Each row has a name. Each question is about the rows just above it. Places in a row count from 1.

X: [ 98,  72,  96, 112,  94]
M: [ 98, 101,  95, 101,  96]
H: [108, 194, 104,  64, 106]
G: [ 96,  76,  95, 111,  96]
V: [ 97,  91,  95, 105,  96]
A: [ 97,  75,  98, 110,  99]
Where does [109, 194, 104,  64, 106] differ from H, and what was there?  1, [108]
Changed A: [ 97,  76,  98, 110,  99]. Place and old value:  2, [75]

R: [210, 106,  86,  98, 103, 125, 130, 179, 138, 100, 133, 151, 115, 130, 130,
 109,  79, 114, 102, 141,  77,  99, 103, 163,  96, 122,  73,  52, 174, 137,
  99, 108,  90,  60,  79,  67, 128, 147,  77,  67,  89, 115, 122, 137, 108,
  82,  55, 100, 136, 109, 116, 175, 117, 148,  36, 147, 113, 121,  94,  64,
 115]
L: [114,  87, 167, 131, 137, 113, 149, 117, 160, 109, 107, 135, 130, 114, 111,
  89,  73, 105, 101,  87,  42,  94, 119, 104, 117, 150, 116,  66,  95, 121,
  62, 120,  98,  50, 124,  75, 146, 101,  54,  58, 110, 108,  91, 119, 151,
 123,  64, 100, 115, 125, 122, 104, 111, 155,  68, 141, 138, 121,  94,  78,
  94]
S: [ 89,  67, 122, 100,  97,  93, 133, 120, 166,  82,  80, 123, 125, 102, 117,
  81, 101, 128, 167, 109,  46,  99, 107, 135, 122, 122, 104,  87,  95, 123,
  71, 105, 146,  41, 141, 112, 133,  83,  49,  93, 125, 141, 100, 146, 104,
 142,  44, 118,  97, 110, 108,  91, 134, 107,  37, 140, 113, 153,  91,  87,
 120]
Where does [114,  87, 167, 131, 137, 113, 149, 117, 160, 109, 107, 135, 130, 114, 111,
  89,  73, 105, 101,  87,  42,  94, 118, 104, 117, 150, 116,  66,  95, 121,
  62, 120,  98,  50, 124,  75, 146, 101,  54,  58, 110, 108,  91, 119, 151,
 123,  64, 100, 115, 125, 122, 104, 111, 155,  68, 141, 138, 121,  94,  78,
  94] differ from L, and what was there?  23, [119]
One entry of S was changed: [ 89,  67, 122, 100,  97,  93, 133, 120, 166,  82,  80, 123, 125, 102, 117,
  81, 101, 128, 167, 109,  46,  99, 107, 135, 122, 122, 104,  87,  95, 123,
  71, 105, 146,  41, 141, 112, 133,  83,  49,  93, 125, 140, 100, 146, 104,
 142,  44, 118,  97, 110, 108,  91, 134, 107,  37, 140, 113, 153,  91,  87,
 120]. Where, and from what?  42, [141]

Y: [137, 192,  94, 105,  89,  87]
Z: [121, 135,  69, 159,  12,  42]
P: [137, 192,  94, 143,  87,  87]
B: [121, 135, 157, 159,  12,  42]
One entry of P was changed: [137, 192,  93, 143,  87,  87]. Where, and from what?  3, [94]
One entry of P was changed: [137, 192,  94, 143,  87,  88]. Where, and from what?  6, [87]
Where does [121, 135, 158, 159,  12,  42] differ from B, and what was there?  3, [157]
One entry of Z was changed: [121, 135,  69, 159,  12,  43]. Where, and from what?  6, [42]

